Below is a small trained network, with its code and all its weights. Each question gives an input and a class and asks what happens when units are switched off, that is, made to give their printed mean instead of their output.

import numpy as np


def w(rows, s, z=0):
    codes = np.array(rows[::2]) - 128.0
    scale = np.full(codes.shape[1], s)
    scale[-1] = z or s
    return codes * scale


def norm(h):
    return h / np.sqrt((h * h).mean(-1, keepdims=True) + 1e-5)


def f(y):
    return np.maximum(y, 0)


def log_softmax(a):
    a = a - a.max(-1, keepdims=True)
    return a - np.log(np.exp(a).sum(-1, keepdims=True))


def net(x, mask):
    res = np.array(x, float).reshape(1, 4) / 4 @ E
    u = 0
    for l in range(3):
        y = f(norm(res) @ A[l][:, :-1].T + A[l][:, -1])
        res = res + np.where(mask[u : u + 5], y, B[l][:, -1]) @ B[l][:, :-1]
        u += 5
    return log_softmax(norm(res)[-1] @ U[:, :-1].T + U[:, -1])


A, B = {}, {}
E = w([
[115,171,79,177,210,110,105,92,101],'x0',
[168,132,175,48,200,190,2,127,115],'x1',
[28,143,53,118,103,145,73,202,29],'x2',
[195,101,38,103,120,164,98,69,117],'x3',
],0.0087)
A[0] = w([
[122,123,54,91,80,129,115,131,78,115],'L0N0',
[190,85,11,131,88,166,122,93,83,37],'L0N1',
[150,62,101,83,32,154,126,170,149,44],'L0N2',
[115,154,57,160,92,169,160,110,148,28],'L0N3',
[134,146,39,193,223,93,108,113,130,5],'L0N4',
],0.012,0.0031)
B[0] = w([
[152,35,104,202,139,221,148,118,166,237],'L0N0',
[74,220,162,123,190,27,110,142,208,254],'L0N1',
[103,199,140,86,53,156,154,81,56,214],'L0N2',
[182,62,164,132,163,67,91,79,82,194],'L0N3',
[113,153,168,57,1,201,182,123,82,243],'L0N4',
],0.013,0.0069)
A[1] = w([
[193,81,64,140,108,13,183,171,61,7],'L1N0',
[37,60,81,133,76,122,100,218,154,72],'L1N1',
[107,39,107,192,100,149,99,118,160,57],'L1N2',
[161,124,17,87,87,82,98,76,238,138],'L1N3',
[60,144,198,138,165,79,195,254,172,75],'L1N4',
],0.0097,0.0017)
B[1] = w([
[192,58,110,5,119,120,2,148,99,181],'L1N0',
[109,128,142,197,203,126,180,111,212,217],'L1N1',
[126,68,122,149,145,173,57,204,141,176],'L1N2',
[127,243,131,127,203,112,142,179,140,192],'L1N3',
[94,241,44,140,137,63,126,157,87,255],'L1N4',
],0.0087,0.0057)
A[2] = w([
[98,62,147,151,98,30,217,106,112,149],'L2N0',
[173,61,115,152,89,14,169,190,125,81],'L2N1',
[127,90,134,105,180,183,43,188,103,253],'L2N2',
[227,140,77,120,149,94,195,86,206,82],'L2N3',
[254,183,130,169,97,139,217,135,170,66],'L2N4',
],0.0098,0.0017)
B[2] = w([
[229,140,187,2,185,202,53,134,115,255],'L2N0',
[172,93,162,106,195,90,17,53,215,208],'L2N1',
[232,72,94,136,95,48,163,75,149,247],'L2N2',
[117,20,42,201,142,103,135,243,132,231],'L2N3',
[26,72,61,204,91,235,174,94,64,250],'L2N4',
],0.0081,0.0049)
U = w([
[104,150,172,80,58,185,178,81,62,157],'0',
[79,197,108,153,194,45,150,144,143,221],'1',
[230,39,131,84,157,93,14,93,101,112],'2',
[104,36,62,255,153,195,164,155,141,12],'3',
],0.01,0.0011)

Each question gives the input, the list of numbers given to net, and the class t.
The units are the neurons (one row each of A and B). Each row of codes is followed by its name. A weight is (code - 128) times the scale printed after its matrix; where a second scale follows, it is the last column's (A, B and U).
mask holds one flag per neuron, layer by layer. A switched-off neuron (its flag False) gives its mean, the last column of its row in B, instead of its output. The means were averaged over made-up inputs and are rounded, as every weight is.
A unit's drop is (log p(t) with every unit on - log p(t) with that unit switched off) / (log p(t) with every unit on - log p(t) with every unit switched off).
The circuit of an input: a set's keep is (log p(t) with only the set's units on - log p(t) with every unit switched off) / (log p(t) with every unit on - log p(t) with every unit switched off). Starting from the 12 units with the biggest drops (on a tie, the unit counted first), units are removed one at a time, each time the one whose removal leaves the highest keep (on an exact tie, the one counted first), for as long as the keep stays at least 0.8.
units of the circuit, in order: the units of the circuit, biggest drop first
most important unit: the unit with the biggest drop
top k neurons: the k neurons with the biggest drops, biggest first
top k neurons in layer l: the k neurons of layer l with the biggest drops, biggest first
input [-1,-8,5,5], class 2: units of the circuit, in order => L0N3
input [-4,-8,5,6], class 2: top 2 neurons => L0N3, L0N0
input [-7,7,-7,0], class 0: units of the circuit, in order => L0N3, L2N4
input [8,-7,-5,5], class 0: top 3 neurons => L0N4, L0N0, L2N4
input [8,-6,-1,7], class 0: top 2 neurons => L0N4, L0N3
input [2,-1,-5,0], class 3: top 2 neurons in layer 0 => L0N1, L0N2
input [5,6,8,3], class 3: top 3 neurons => L0N0, L0N3, L2N0
input [2,4,-6,5], class 3: units of the circuit, in order => L2N3, L2N4
input [5,1,-5,4], class 0: top 2 neurons => L0N4, L0N0
input [1,2,-7,6], class 3: top 2 neurons in layer 2 => L2N3, L2N4
input [-8,3,-6,5], class 0: top 2 neurons => L0N2, L0N0
input [7,8,4,8], class 1: top 4 neurons => L0N1, L0N3, L1N0, L2N0
input [0,-2,-7,-6], class 3: top 3 neurons => L0N1, L2N4, L2N3
input [7,-8,1,6], class 2: top 3 neurons => L0N3, L0N2, L2N0
input [0,0,-6,-1], class 3: most important unit => L0N1
input [-3,5,8,8], class 1: top 2 neurons => L0N1, L1N3
input [8,-5,-1,8], class 0: top 2 neurons in layer 0 => L0N4, L0N3
input [7,3,7,-5], class 0: top 3 neurons => L0N4, L0N1, L2N3
input [6,5,-3,6], class 0: top 2 neurons in layer 1 => L1N4, L1N1
input [-2,2,-1,7], class 1: top neuron in layer 0 => L0N1
input [0,3,-4,-2], class 3: top 2 neurons in layer 0 => L0N1, L0N4
